Each row has a name. Each question is about the rows just above it.

[127 119 195 149 113 153 203 130 187  82  95 150 124 106 136 147  97 172
 112 123 125 121 125 109 195 128 175 148 205 146 117 154 137 120 151 154
 105 128 139 135 112 156 115 119 136 114 119 180 125 111 151 154 120 135
 227 149] : Q399
[125 138  63 104 146 101  50 132  69 173 163 107 129 151 115 107 161  82
 127 130 133 134 133 148  62 127  81 104  50 106 131 100 117 131 102 105
 147 123 116 124 141 100 142 139 116 145 136  79 126 147 104  96 131 118
  27 114] : Q578
[141 115 187 156 110 164 207 112 176  94 109 152 118 101 144 144 106 184
 113 121 126 125 126 103 187 130 173 149 193 158 135 148 138 137 148 142
 111 135 136 121 115 162 123 119 134  96 119 179 134 112 150 157 132 136
 214 138] : Q129
[118 140  63 102 142  98  49 136  77 162 146 104 141 153 117 111 151  73
 148 134 128 128 129 152 158 131  83 111  62 104 130 110 119 126 109 113
 153 126 119 131 149  98 133 135 127 155 140  74 129 145 102 104 132 122
  39 111] : Q512
[131 117 191 152 111 157 204 123 185  85  97 150 124 104 140 146  99 175
 114 122 125 121 124 107 191 131 174 150 202 151 124 154 139 125 150 152
 109 130 137 130 117 159 116 119 138 108 120 179 130 112 149 157 126 136
 224 145] : Q457
[108 145 111  88 137 111  80 136  90 153 164 133 126 137  91 101 144  94
 128 135 117 120 156 141  72 121 122 101  88 103 109 115  89 119 124 122
 111 119 130 125 101 103 141 136  81 139 121  96 111 127 120  77 103 126
  67 129] : Q743
[119 130  71  97 144  94  50 138  73 166 155 108 137 153 111 110 150  76
 145 140 127 133 135 150  71 122  87 106  60 123 126 105  71 125 112 107
 140 126 124 123 131  91 137 135 112 153 133  74 122 139 111  94 123 124
  36 112] : Q75
[111 144  71  93 146  91  46 145  77 162 150 107 139 155 106 109 150  69
 143 137 127 129 135 153  70 125  86 104  62  94 117 108 111 117 110 114
 140 121 123 135 134  90 134 137 113 161 135  74 119 101 107  91 118 121
  38 118] : Q710
[151 113 158 169 113 157 192 111 171 103  96 133 132 114 166 154 109 173
 131 157 111 133 107 112 164 136 150 157 181 162 153 147 161 144 142 136
 142 144 131 126 149 160 118 111 169 108 132 164 111 124 141 182 155 137
 203 124] : Q42
[111 146  76  90 146  89  46 146  75 163 155 121 137 154 101 109 148  69
 141 142 125 131 140 152  75 119  90 102  62  91 114 106 105 116 113 111
 131 121 126 135 123  86 136 136 121 160 131  74 114 137 113 102 112 123
  38 102] : Q197
Times [70] occurs in Q75:
0
Times [123] occurs in Q75:
3
Count of [131] in Q578:
3
Times [157] occurs in Q42:
3
Times [102] occurs in Q197:
3
How many times does Q578 hold [128]?
0

[162 171 189 157 165 189 157 189 167] : Q890
[181 178 178 181 178 160 169 181 146] : Q68
[149 163 180 177 162 143 168 151 155] : Q238
[166 155 173 146 154 180 150 156 177] : Q799
[179 198 168 183 173 158 162 167 152] : Q196
[167 153 156 154 156 165 150 177 159] : Q45
[170 163 160 160 160 152 152 160 153] : Q17
[155 169 181 157 147 147 157 154 169] : Q832
[164 184 144 153 150 168 150 179 147] : Q398
[140 159 153 170 166 166 150 188 157] : Q972
[181 160 153 169 160 203 176 154 163] : Q89
Count of [182] in Q68:
0
Count of [160] in Q17:
4
Count of [189] in Q890:
3

[128 134 125 135 116 150 142 127 127 136 129 143 132 125 113 125 133 124
 123 135 134 158 114 122 118  99 117 115 130 131 115 168 117 119 132 131
 138 144 118 143 122 133 133 118 128 136 120 127 124 136] = Q358
[125 129 122 121 129 130 130 122 126 139 128 127 130 118 136 132 126 143
 140 128 123 127 139 125 127 126 131 139 126 120 126 143 115 128 130 132
 126 112 138 144 119 123 125 121 130 124 119 129 113 126] = Q217
[133 131 126 165 133 124 136 114 130 118 134 125 129 133 133 139 119 165
 116 140 133 114 135 165 123 123 130 119 111 123 138 119 131 139 123 120
 165 122 121 130 110  95 141 153 133 137 123 126 133 124] = Q236
[133 131 126 142 133 124 136 114 130 118 134 125 129 127 123 139 119 123
 119 140 133 114 135 165  97 123 130 119 111 123 138 119 131 139 123 120
 130 122 121  97 110  95 141 153 132 137 123 127  97 124] = Q439
[123 129 130 120 123 114 128 137 126  91 127 124 122 121 130 137 129 113
 104 134 129 135 131 132 122 129 114 183 129 123 131  31 129 112 130 112
 129 120 119 131 110 126 131 149 127 124 129 117 124 129] = Q67
Times [129] occurs in Q67:
9
How many times does Q439 hold [119]?
4
Count of [138] in Q236:
1
Times [123] occurs in Q217:
2
Times [133] occurs in Q236:
7

[ 90 153 197 201 199 200]  Q721
[115  77 148 147 147 147]  Q926
[115 112 148 147  76  76]  Q408
[138 166 127 132 131 130]  Q713
[ 83 185 217 222 220 221]  Q388
Times [76] occurs in Q408:
2
Times [166] occurs in Q713:
1

